Here is a tiny trained network, its code and every weight. The questions are about switching its units off for an input and a class, where a switched-off unit gives its printed mean instead of its output.

import numpy as np


def w(rows, s, z=0):
    codes = np.array(rows[::2]) - 128.0
    scale = np.full(codes.shape[1], s)
    scale[-1] = z or s
    return codes * scale


def f(y):
    return y / 2 * (1 + np.tanh(0.7978845608 * (y + 0.044715 * y**3)))


def log_softmax(a):
    a = a - a.max(-1, keepdims=True)
    return a - np.log(np.exp(a).sum(-1, keepdims=True))


def net(x, mask):
    res = np.array(x, float).reshape(1, 5) / 4 @ E
    y = f(res @ A[0][:, :-1].T + A[0][:, -1])
    res = res + np.where(mask, y, B[0][:, -1]) @ B[0][:, :-1]
    return log_softmax(res[-1] @ U[:, :-1].T + U[:, -1])


A, B = {}, {}
E = w([
[145,130,194,61,41],'x0',
[113,122,150,133,149],'x1',
[254,121,128,136,47],'x2',
[160,167,121,151,19],'x3',
[98,128,159,133,159],'x4',
],0.0086)
A[0] = w([
[148,118,50,227,182,76],'neuron 1',
[155,246,165,140,44,236],'neuron 2',
[96,131,106,107,134,40],'neuron 3',
[254,181,151,119,156,108],'neuron 4',
[201,12,165,114,58,193],'neuron 5',
[166,15,130,85,196,252],'neuron 6',
],0.0086,0.0044)
B[0] = w([
[151,169,142,10,197,195],'neuron 1',
[81,204,65,158,206,254],'neuron 2',
[111,50,186,119,144,119],'neuron 3',
[121,60,68,171,178,180],'neuron 4',
[102,112,80,95,255,235],'neuron 5',
[65,194,2,130,90,210],'neuron 6',
],0.0094,0.0076)
U = w([
[146,166,101,177,136,209],'0',
[188,162,133,124,166,241],'1',
[144,113,89,186,129,229],'2',
[143,103,94,189,131,253],'3',
[158,87,114,184,178,116],'4',
[145,82,127,182,64,1],'5',
[247,108,210,108,114,1],'6',
],0.013,0.0044)

Each question gives the input, the list of numbers given to net, and the class t.
The units are the neurons (one row each of A and B). Each row of codes is followed by its name. A weight is (code - 128) times the scale printed after its matrix; where a second scale follows, it is the last column's (A, B and U).
mask holds one flag per neuron, in row order. A switched-off neuron (its flag False) gives its mean, the last column of its row in B, instead of its output. The means were averaged over made-up inputs and are rounded, as every weight is.
A unit's drop is (log p(t) with every unit on - log p(t) with that unit switched off) / (log p(t) with every unit on - log p(t) with every unit switched off).
The circuit of an input: a set's keep is (log p(t) with only the set's units on - log p(t) with every unit switched off) / (log p(t) with every unit on - log p(t) with every unit switched off). Starting from all 6 units, units are removed one at a time, each time the one whose removal leaves the highest keep (on an exact tie, the one counted first), for as long as the keep stays at least 0.8.
units of the circuit, in order: the units of the circuit, biggest drop first
k most important neurons: the k neurons with the biggest drops, biggest first
drop when u is switched off: that unit's drop, to one decimal
input [-7,3,-6,-1,7], class 1: 3 most important neurons	neuron 1; neuron 4; neuron 2
input [-7,-5,-3,4,3], class 1: units of the circuit, in order	neuron 1; neuron 6
input [6,3,7,-4,2], class 4: 3 most important neurons	neuron 5; neuron 4; neuron 1
input [-8,-6,-8,-6,5], class 1: 3 most important neurons	neuron 1; neuron 4; neuron 2
input [-8,6,3,4,4], class 1: 2 most important neurons	neuron 1; neuron 6
input [-6,-2,-5,0,6], class 1: 2 most important neurons	neuron 1; neuron 4
input [4,6,8,4,2], class 4: 3 most important neurons	neuron 5; neuron 4; neuron 6
input [-8,6,6,-4,2], class 1: 2 most important neurons	neuron 1; neuron 2
input [2,0,6,2,-2], class 4: 3 most important neurons	neuron 5; neuron 4; neuron 6
input [-6,2,0,-4,1], class 1: drop when neuron 1 is switched off	1.2
input [-6,5,2,-1,-3], class 1: drop when neuron 6 is switched off	-0.1
input [-4,1,7,6,6], class 4: drop when neuron 6 is switched off	0.4
input [-7,-1,-2,-3,-2], class 1: drop when neuron 2 is switched off	0.1
